[[ 11 -11  -4  -2   8  -5  26  -1   2 -16  28]
 [  2  -9 -30  42  12 -12  20   5  20 -49   0]]
=>
[[  2  -9 -30  42  12 -12  20   5  20 -49   0]
 [ 11 -11  -4  -2   8  -5  26  -1   2 -16  28]]

[[-29 -44  22  35]
 [ -1 -36   3 -22]
 [-50  17  40  -5]]
=>
[[-50  17  40  -5]
 [-29 -44  22  35]
 [ -1 -36   3 -22]]

[[ 23 -22 -23]
 [ 24 -26 -23]
 [-32 -50 -10]]
=>
[[-32 -50 -10]
 [ 23 -22 -23]
 [ 24 -26 -23]]

[[ 45 -38  36 -61  16  25  31 -34]
 [ 36 -60  23 -57  34   7  52 -25]]
=>
[[ 36 -60  23 -57  34   7  52 -25]
 [ 45 -38  36 -61  16  25  31 -34]]

[[ 27 -28   9 -52  -7 -31  -2  50  51]
 [ 22  36  45  -4  15  32  -2 -50  -8]]
=>
[[ 22  36  45  -4  15  32  -2 -50  -8]
 [ 27 -28   9 -52  -7 -31  -2  50  51]]

[[ -3  44  -4  31 -38 -25  31  -8]
 [ -6  20  12 -19  56  26 -16  31]]
=>
[[ -6  20  12 -19  56  26 -16  31]
 [ -3  44  -4  31 -38 -25  31  -8]]

[[ 13   5   3  49  18  26  -5]
 [-20  25   7 -57  21 -22  32]]
=>
[[-20  25   7 -57  21 -22  32]
 [ 13   5   3  49  18  26  -5]]
---
[[-34 -18 -34 -47]
 [ 13  23  60  43]
 [ 22 -10 -13  21]]
=>
[[ 23  60]
 [-10 -13]]

[[ 13 -11  25  61]
 [  1  12 -21  18]
 [ 44   7  26 -40]]
=>
[[ 12 -21]
 [  7  26]]

[[-49 -13 -13]
 [ 22 -45 -53]
 [-34  41  47]]
=>
[[-45 -53]
 [ 41  47]]

[[ 11   7  43]
 [ 13  -1   9]
 [ 23  17  -3]
 [ 45  -4 -44]]
=>
[[-1  9]
 [17 -3]]

[[ 10  -7  27 -23]
 [-17 -17  13  -5]
 [-52 -16   8  24]]
=>
[[-17  13]
 [-16   8]]

[[-37   1 -14   0  20]
 [-12   7 -19   8   9]
 [-42  -7  11 -11  45]
 [-13  12  -2 -21  39]
 [ 20  17   7  -5  -4]]
=>
[[  7 -19]
 [ -7  11]]

[[ -6 -47  25]
 [ 24  53 -47]
 [ -1 -11  17]
 [-33 -15  -5]]
=>
[[ 53 -47]
 [-11  17]]
---
[[ 29   5 -16]
 [ 42   3 -14]
 [ 56 -29 -26]]
=>
[[  3 -14]
 [-29 -26]]

[[  7  -8 -34]
 [ 43 -29  -8]
 [-16  24 -45]
 [ 38 -23  -4]]
=>
[[-29  -8]
 [ 24 -45]]

[[ -1   4   3  -3]
 [  0 -13 -14   8]
 [-15 -18  33  15]
 [ -1   6  -5   7]
 [-15  -2 -19 -45]]
=>
[[-13 -14]
 [-18  33]]

[[-20   8   8   5 -20]
 [ 18  -5   3 -10 -47]
 [  8  16  12   6 -13]
 [ 25 -24 -23 -16  23]]
=>
[[-5  3]
 [16 12]]

[[-12  -9 -22]
 [ 16 -19   8]
 [ 56 -24  -3]
 [ 44  58  -6]]
=>
[[-19   8]
 [-24  -3]]

[[  1 -14   3  -7 -60]
 [ -8  -4   2  -3 -15]
 [-26 -18   5 -11 -60]
 [ 10  -4   2 -11  31]
 [  1  19  -5  19  31]]
=>
[[ -4   2]
 [-18   5]]
